Below is a small trained network, with its code and all its weights. Each question gives an input and a target symbol and asks what happens when units are switched off, that is, made to give their printed mean instead of their output.

import numpy as np


def w(rows, s, z=0):
    codes = np.array(rows[::2]) - 128.0
    scale = np.full(codes.shape[1], s)
    scale[-1] = z or s
    return codes * scale


def f(y):
    return y / 2 * (1 + np.tanh(0.7978845608 * (y + 0.044715 * y**3)))


def softmax(a):
    e = np.exp(a - a.max(-1, keepdims=True))
    return e / e.sum(-1, keepdims=True)


def log_softmax(a):
    a = a - a.max(-1, keepdims=True)
    return a - np.log(np.exp(a).sum(-1, keepdims=True))


def net(x, mask):
    ids = ['δεηθπτφω'.index(c) for c in x.split()]
    T = len(ids)
    res = E[ids] + P[:T]
    r = res
    for j in range(3):
        rows = slice(3 * j, 3 * j + 3)
        q, k, v = (r @ M[0][rows].T for M in (Q, K, V))
        z = softmax(np.where(np.tri(T) > 0, q @ k.T / 3**0.5, -1e9)) @ v
        o = O[0][rows]
        res = res + np.where(mask[j], z, o[:, -1]) @ o[:, :-1]
    y = f(res @ A[0][:, :-1].T + A[0][:, -1])
    res = res + np.where(mask[3:11], y, B[0][:, -1]) @ B[0][:, :-1]
    return log_softmax(res[-1] @ U[:, :-1].T + U[:, -1])


Q, K, V, O, A, B = {}, {}, {}, {}, {}, {}
E = w([
[107,178,79,136,94],'δ',
[155,187,172,190,127],'ε',
[140,79,188,150,44],'η',
[161,136,221,106,123],'θ',
[118,131,134,194,60],'π',
[91,204,212,81,249],'τ',
[118,130,172,67,152],'φ',
[98,46,157,156,49],'ω',
],0.017)
P = w([
[64,139,170,110,136],'0',
[147,51,94,181,138],'1',
[199,110,231,139,161],'2',
[60,182,153,128,162],'3',
[170,65,3,178,210],'4',
[213,149,219,164,178],'5',
[32,118,96,122,126],'6',
],0.014)
Q[0] = w([
[21,190,64,42,35],'H1',
[135,68,172,171,132],'H1',
[138,189,180,126,120],'H1',
[146,124,126,219,119],'H2',
[94,102,143,88,245],'H2',
[105,104,185,76,53],'H2',
[132,71,170,197,175],'H3',
[114,58,2,108,160],'H3',
[218,116,160,163,149],'H3',
],0.0098)
K[0] = w([
[123,177,155,70,27],'H1',
[142,25,83,130,211],'H1',
[196,105,47,29,59],'H1',
[205,25,32,110,132],'H2',
[170,151,240,109,255],'H2',
[165,69,185,7,52],'H2',
[220,143,82,192,215],'H3',
[56,199,176,221,120],'H3',
[151,111,13,249,191],'H3',
],0.008)
V[0] = w([
[100,238,180,77,154],'H1',
[211,57,144,231,132],'H1',
[216,146,120,95,112],'H1',
[118,28,176,105,152],'H2',
[38,120,66,114,112],'H2',
[103,169,142,198,233],'H2',
[61,61,1,134,66],'H3',
[224,201,155,171,162],'H3',
[160,182,94,217,95],'H3',
],0.0086)
O[0] = w([
[231,186,243,149,123,59],'H1',
[196,117,23,53,88,253],'H1',
[176,81,9,150,147,43],'H1',
[210,203,86,154,190,236],'H2',
[126,134,198,82,202,65],'H2',
[142,55,123,169,57,214],'H2',
[123,73,212,82,146,46],'H3',
[192,181,3,144,17,131],'H3',
[225,39,167,67,48,120],'H3',
],0.0067,0.0049)
A[0] = w([
[49,140,186,203,221,97],'N1',
[2,160,160,101,123,146],'N2',
[165,83,176,191,69,251],'N3',
[102,236,80,182,120,25],'N4',
[120,97,74,223,123,50],'N5',
[184,239,180,63,146,231],'N6',
[32,116,168,19,203,231],'N7',
[116,83,74,64,219,169],'N8',
],0.0076,0.0028)
B[0] = w([
[253,114,104,95,108,250],'N1',
[149,136,79,180,60,226],'N2',
[127,170,199,143,159,225],'N3',
[123,90,181,84,133,253],'N4',
[9,27,204,90,135,194],'N5',
[13,31,135,110,71,202],'N6',
[63,192,125,166,130,239],'N7',
[139,254,124,49,163,188],'N8',
],0.0065)
U = w([
[85,198,201,153,74,252],'δ',
[105,146,81,203,59,176],'ε',
[139,99,200,47,88,37],'η',
[194,179,137,127,78,12],'θ',
[64,7,238,108,137,6],'π',
[137,50,176,253,253,186],'τ',
[171,165,149,109,160,137],'φ',
[61,114,190,59,173,103],'ω',
],0.0075,0.0033)

Each question gives the input, a string of symbols that net reads in full, and the target symbol t.
The units are the heads (3 rows each of Q, K, V and O) and the neurons (one row each of A and B). Each row of codes is followed by its name. A weight is (code - 128) times the scale printed after its matrix; where a second scale follows, it is the last column's (O, A, B and U).
mask holds one flag per unit, heads first, then neurons. A switched-off unit (its flag False) gives its mean, the last column of its rows in O or B, instead of its output. The means were averaged over made-up inputs and are rounded, as every weight is.
A unit's drop is (log p(t) with every unit on - log p(t) with that unit switched off) / (log p(t) with every unit on - log p(t) with every unit switched off).
The circuit of an input: a set's keep is (log p(t) with only the set's units on - log p(t) with every unit switched off) / (log p(t) with every unit on - log p(t) with every unit switched off). Starting from all 11 units, units are removed one at a time, each time the one whose removal leaves the highest keep (on an exact tie, the one counted first), for as long as the keep stays at least 0.8.
units of the circuit, in order: the units of the circuit, biggest drop first
most important unit: the unit with the biggest drop
k most important neurons: the k neurons with the biggest drops, biggest first
which heads matter: for each layer, one digit per head in row order, 1 if its drop is at least 0.15 and else 0, layers parted by /
input θ ε δ ε π π, target η: units of the circuit, in order => H3
input ω π ε θ θ, target ε: units of the circuit, in order => H2, H1
input η ε φ, target θ: units of the circuit, in order => H3, H2
input ε θ η, target ε: units of the circuit, in order => H1, H3
input ω ω π ω ε η, target θ: which heads matter => 101
input π θ φ τ φ, target τ: which heads matter => 110
input τ φ ω, target τ: which heads matter => 001
input π ω ε, target ω: units of the circuit, in order => H1, H3, H2
input θ φ θ, target τ: which heads matter => 111
input φ τ ω, target δ: units of the circuit, in order => H1, H3
input δ ε τ, target θ: units of the circuit, in order => H2, H3
input φ φ θ τ δ τ ω, target δ: which heads matter => 100
input δ δ φ ε π θ, target η: which heads matter => 101
input δ ω τ η δ η, target π: units of the circuit, in order => H3
input τ θ ω φ π, target τ: which heads matter => 100
input π ω η ω ε ω, target θ: which heads matter => 111
input θ η δ ω π δ, target η: 2 most important neurons => N7, N2
input ω φ π π δ ω, target π: which heads matter => 001
input τ δ π τ, target ε: which heads matter => 010
input ω η θ δ ω, target ω: 2 most important neurons => N8, N5
input δ θ ω ε φ, target ε: which heads matter => 011
input δ ω ω φ ω ω, target ω: most important unit => H1
